Here is a tiny trained network, its code and every weight. The questions are about switching its units off for an input and a class, where a switched-off unit gives its printed mean instead of its output.

import numpy as np


def w(rows, s, z=0):
    codes = np.array(rows[::2]) - 128.0
    scale = np.full(codes.shape[1], s)
    scale[-1] = z or s
    return codes * scale


def f(y):
    return y / 2 * (1 + np.tanh(0.7978845608 * (y + 0.044715 * y**3)))


def log_softmax(a):
    a = a - a.max(-1, keepdims=True)
    return a - np.log(np.exp(a).sum(-1, keepdims=True))


def net(x, mask):
    res = np.array(x, float).reshape(1, 7) / 4 @ E
    y = f(res @ A[0][:, :-1].T + A[0][:, -1])
    res = res + np.where(mask, y, B[0][:, -1]) @ B[0][:, :-1]
    return log_softmax(res[-1] @ U[:, :-1].T + U[:, -1])


A, B = {}, {}
E = w([
[128,128,129],'x0',
[127,125,130],'x1',
[126,126,129],'x2',
[131,126,127],'x3',
[156,21,147],'x4',
[254,179,138],'x5',
[106,150,250],'x6',
],0.0082)
A[0] = w([
[156,107,5,14],'n0',
[13,150,69,119],'n1',
[167,174,131,62],'n2',
[42,138,109,105],'n3',
[202,142,129,67],'n4',
[66,120,121,38],'n5',
[102,224,71,162],'n6',
[136,100,91,28],'n7',
[230,150,134,98],'n8',
[208,182,153,57],'n9',
[51,89,121,105],'n10',
[98,57,120,36],'n11',
[206,178,105,128],'n12',
[85,245,71,25],'n13',
[135,122,61,44],'n14',
[145,84,122,144],'n15',
[135,119,14,146],'n16',
[173,29,133,61],'n17',
[151,63,139,142],'n18',
[206,144,124,40],'n19',
[75,137,113,62],'n20',
[153,125,58,44],'n21',
[140,125,35,40],'n22',
[140,118,26,221],'n23',
[25,115,91,1],'n24',
[149,133,68,130],'n25',
[132,122,154,30],'n26',
[125,134,232,68],'n27',
[86,200,97,17],'n28',
[166,12,154,78],'n29',
[109,164,152,36],'n30',
[124,136,208,38],'n31',
[197,164,202,106],'n32',
[162,116,178,39],'n33',
[165,133,94,40],'n34',
[190,150,123,43],'n35',
[132,121,201,45],'n36',
],0.011,0.008)
B[0] = w([
[19,177,136,173],'n0',
[153,90,120,195],'n1',
[148,114,79,133],'n2',
[170,88,85,161],'n3',
[83,68,81,146],'n4',
[98,99,58,125],'n5',
[216,155,147,203],'n6',
[86,173,74,118],'n7',
[118,60,100,184],'n8',
[110,90,88,165],'n9',
[174,75,82,167],'n10',
[133,133,80,135],'n11',
[145,56,110,190],'n12',
[171,190,105,157],'n13',
[79,162,120,134],'n14',
[147,152,142,154],'n15',
[85,136,179,218],'n16',
[149,218,66,158],'n17',
[169,155,133,166],'n18',
[100,97,63,140],'n19',
[139,117,92,124],'n20',
[53,127,107,139],'n21',
[65,162,141,153],'n22',
[88,144,232,254],'n23',
[111,94,88,145],'n24',
[95,115,149,163],'n25',
[67,193,43,110],'n26',
[1,195,114,171],'n27',
[143,157,68,128],'n28',
[223,238,76,175],'n29',
[107,168,78,117],'n30',
[23,142,88,141],'n31',
[94,100,129,190],'n32',
[69,139,66,125],'n33',
[91,117,97,121],'n34',
[118,106,59,132],'n35',
[57,182,89,136],'n36',
],0.0084,0.0078)
U = w([
[20,130,126,49],'0',
[125,6,41,2],'1',
[149,72,156,255],'2',
[146,80,164,241],'3',
[185,180,72,24],'4',
[142,65,174,173],'5',
],0.012,0.0064)

Each question gives the input, the list of numbers given to net, and the class t.
The units are the neurons (one row each of A and B). Each row of codes is followed by its name. A weight is (code - 128) times the scale printed after its matrix; where a second scale follows, it is the last column's (A, B and U).
mask holds one flag per neuron, in row order. A switched-off neuron (its flag False) gives its mean, the last column of its row in B, instead of its output. The means were averaged over made-up inputs and are rounded, as every weight is.
A unit's drop is (log p(t) with every unit on - log p(t) with that unit switched off) / (log p(t) with every unit on - log p(t) with every unit switched off).
The circuit of an input: a set's keep is (log p(t) with only the set's units on - log p(t) with every unit switched off) / (log p(t) with every unit on - log p(t) with every unit switched off). Starting from the 12 units with the biggest drops (on a tie, the unit counted first), units are removed one at a time, each time the one whose removal leaves the highest keep (on an exact tie, the one counted first), for as long as the keep stays at least 0.8.
circuit, biggest first: the units of the circuit, biggest drop first
top k neurons: the k neurons with the biggest drops, biggest first
drop of u: that unit's drop, to one decimal
input [1,4,-5,1,3,-5,2], class 1: circuit, biggest first	(n23)
input [-7,-4,5,-2,-1,5,5], class 0: circuit, biggest first	(n27; n6)
input [-2,-6,6,5,1,-7,-3], class 1: circuit, biggest first	(n10; n3)
input [-8,1,-3,4,7,-7,3], class 1: circuit, biggest first	(n10; n23)
input [-2,1,-3,-4,8,6,-6], class 4: top 3 neurons	(n29; n17; n18)
input [8,-3,5,7,-8,-5,-2], class 4: circuit, biggest first	(n13; n6)
input [5,5,-5,5,4,6,3], class 1: top 2 neurons	(n23; n8)
input [-1,0,6,-1,7,-6,-6], class 4: top 2 neurons	(n29; n17)
input [0,3,-4,2,-8,-7,-4], class 4: top 2 neurons	(n13; n6)
input [7,-2,-4,5,5,-3,-7], class 0: drop of n0	0.2
input [-3,-7,4,1,-7,-8,0], class 1: drop of n13	0.0
input [-8,1,8,8,-2,-1,8], class 0: drop of n27	0.2
input [-1,-7,-6,2,-5,-6,3], class 5: drop of n17	0.1
input [2,-8,3,-7,-5,0,-8], class 0: circuit, biggest first	(n0)
input [-1,-4,-2,1,7,-5,-2], class 4: circuit, biggest first	(n29; n17)
